Here is a tiny trained network, its code and every weight. The questions are about switching its units off for an input and a target symbol, where a switched-off unit gives its printed mean instead of its output.

import numpy as np


def w(rows, s, z=0):
    codes = np.array(rows[::2]) - 128.0
    scale = np.full(codes.shape[1], s)
    scale[-1] = z or s
    return codes * scale


def softmax(a):
    e = np.exp(a - a.max(-1, keepdims=True))
    return e / e.sum(-1, keepdims=True)


def log_softmax(a):
    a = a - a.max(-1, keepdims=True)
    return a - np.log(np.exp(a).sum(-1, keepdims=True))


def net(x, mask):
    ids = ['βγδεηλμστψω'.index(c) for c in x.split()]
    T = len(ids)
    res = E[ids] + P[:T]
    u = 0
    for l in range(2):
        r = res
        for j in range(3):
            rows = slice(3 * j, 3 * j + 3)
            q, k, v = (r @ M[l][rows].T for M in (Q, K, V))
            z = softmax(np.where(np.tri(T) > 0, q @ k.T / 3**0.5, -1e9)) @ v
            o = O[l][rows]
            res = res + np.where(mask[u + j], z, o[:, -1]) @ o[:, :-1]
        u += 3
    return log_softmax(res[-1] @ U[:, :-1].T + U[:, -1])


Q, K, V, O = {}, {}, {}, {}
E = w([
[185,30,106],'β',
[21,52,107],'γ',
[118,140,33],'δ',
[111,188,145],'ε',
[95,14,167],'η',
[154,11,129],'λ',
[111,30,38],'μ',
[113,86,106],'σ',
[3,130,73],'τ',
[148,194,220],'ψ',
[154,112,88],'ω',
],0.017)
P = w([
[25,152,126],'0',
[212,156,138],'1',
[148,96,109],'2',
[247,140,139],'3',
[153,90,93],'4',
[250,133,142],'5',
[142,101,96],'6',
[251,136,155],'7',
],0.013)
Q[0] = w([
[42,167,77],'L0H0',
[126,38,35],'L0H0',
[204,108,159],'L0H0',
[82,118,76],'L0H1',
[11,11,67],'L0H1',
[165,123,254],'L0H1',
[184,204,157],'L0H2',
[160,104,13],'L0H2',
[208,127,178],'L0H2',
],0.009)
K[0] = w([
[213,105,143],'L0H0',
[83,133,166],'L0H0',
[64,141,136],'L0H0',
[164,129,114],'L0H1',
[5,137,19],'L0H1',
[134,40,169],'L0H1',
[153,145,149],'L0H2',
[116,79,98],'L0H2',
[53,145,226],'L0H2',
],0.011)
V[0] = w([
[92,24,159],'L0H0',
[146,56,73],'L0H0',
[98,171,35],'L0H0',
[154,253,105],'L0H1',
[197,152,187],'L0H1',
[141,149,160],'L0H1',
[137,130,101],'L0H2',
[95,226,143],'L0H2',
[109,144,94],'L0H2',
],0.012)
O[0] = w([
[148,177,85,253],'L0H0',
[41,110,170,202],'L0H0',
[160,21,73,213],'L0H0',
[217,50,126,23],'L0H1',
[1,139,164,64],'L0H1',
[80,75,142,83],'L0H1',
[15,58,92,139],'L0H2',
[139,167,18,2],'L0H2',
[112,132,124,139],'L0H2',
],0.0058,0.0054)
Q[1] = w([
[8,169,135],'L1H0',
[127,169,134],'L1H0',
[134,85,135],'L1H0',
[167,159,155],'L1H1',
[82,116,172],'L1H1',
[83,92,117],'L1H1',
[89,201,113],'L1H2',
[118,84,54],'L1H2',
[116,65,106],'L1H2',
],0.012)
K[1] = w([
[109,87,3],'L1H0',
[94,80,77],'L1H0',
[169,186,197],'L1H0',
[120,84,113],'L1H1',
[133,144,126],'L1H1',
[166,107,146],'L1H1',
[173,178,145],'L1H2',
[139,89,110],'L1H2',
[96,172,27],'L1H2',
],0.014)
V[1] = w([
[126,119,156],'L1H0',
[212,166,185],'L1H0',
[106,159,2],'L1H0',
[203,159,173],'L1H1',
[103,158,200],'L1H1',
[211,253,174],'L1H1',
[89,110,41],'L1H2',
[169,111,238],'L1H2',
[203,81,76],'L1H2',
],0.0093)
O[1] = w([
[177,123,111,123],'L1H0',
[120,148,90,118],'L1H0',
[180,166,147,146],'L1H0',
[107,200,134,103],'L1H1',
[196,16,130,34],'L1H1',
[199,255,161,23],'L1H1',
[86,114,237,245],'L1H2',
[144,69,73,3],'L1H2',
[28,189,89,237],'L1H2',
],0.0065,0.0066)
U = w([
[109,173,67,139],'β',
[127,113,183,31],'γ',
[161,169,191,131],'δ',
[116,138,114,189],'ε',
[117,146,104,178],'η',
[163,92,110,252],'λ',
[87,145,8,138],'μ',
[77,144,146,27],'σ',
[150,80,135,177],'τ',
[104,186,164,82],'ψ',
[94,98,65,57],'ω',
],0.013,0.0043)

Each question gives the input, a string of symbols that net reads in full, and the target symbol t.
The units are the heads (3 rows each of Q, K, V and O). Each row of codes is followed by its name. A weight is (code - 128) times the scale printed after its matrix; where a second scale follows, it is the last column's (O and U).
mask holds one flag per head, layer by layer. A switched-off head (its flag False) gives its mean, the last column of its rows in O, instead of its output. The means were averaged over made-up inputs and are rounded, as every weight is.
A unit's drop is (log p(t) with every unit on - log p(t) with that unit switched off) / (log p(t) with every unit on - log p(t) with every unit switched off).
The circuit of an input: a set's keep is (log p(t) with only the set's units on - log p(t) with every unit switched off) / (log p(t) with every unit on - log p(t) with every unit switched off). Starting from all 6 units, units are removed one at a time, each time the one whose removal leaves the highest keep (on an exact tie, the one counted first), for as long as the keep stays at least 0.8.
circuit, biggest first: the units of the circuit, biggest drop first
most important unit: the unit with the biggest drop
heads that matter: for each layer, one digit per head in row order, 1 if its drop is at least 0.15 and else 0, layers parted by /
drop of u: that unit's drop, to one decimal
input λ γ η ψ, target λ: circuit, biggest first	[L1H2]
input η γ ε σ, target δ: circuit, biggest first	[L0H0 L1H1 L0H2]
input δ ω β ψ τ δ, target σ: heads that matter	111 / 001
input η λ ε λ δ σ, target δ: heads that matter	110 / 010
input η β μ λ ψ η, target δ: circuit, biggest first	[L0H0 L1H1]
input δ λ σ ω, target σ: circuit, biggest first	[L1H2 L0H0 L0H1 L0H2]
input τ β λ β δ ω β γ, target ψ: circuit, biggest first	[L1H2 L0H2 L1H1 L0H0]
input λ β λ ε σ δ, target λ: heads that matter	011 / 011
input τ ε λ δ, target ψ: circuit, biggest first	[L1H2 L0H2 L0H1 L1H1]
input δ δ ε β, target σ: circuit, biggest first	[L1H2 L0H1 L0H0 L0H2]
input ε δ λ δ ε ε, target μ: circuit, biggest first	[L1H2 L0H2]
input δ β β μ δ ψ, target σ: circuit, biggest first	[L0H0 L0H1 L1H2 L1H1]
input ε σ μ η, target μ: heads that matter	111 / 001
input ε λ τ ψ σ δ λ β, target μ: most important unit	L0H2
input δ λ λ λ, target σ: drop of L0H2	0.2
input δ δ δ λ, target σ: drop of L0H2	0.2
input δ λ λ δ, target σ: drop of L1H2	0.6
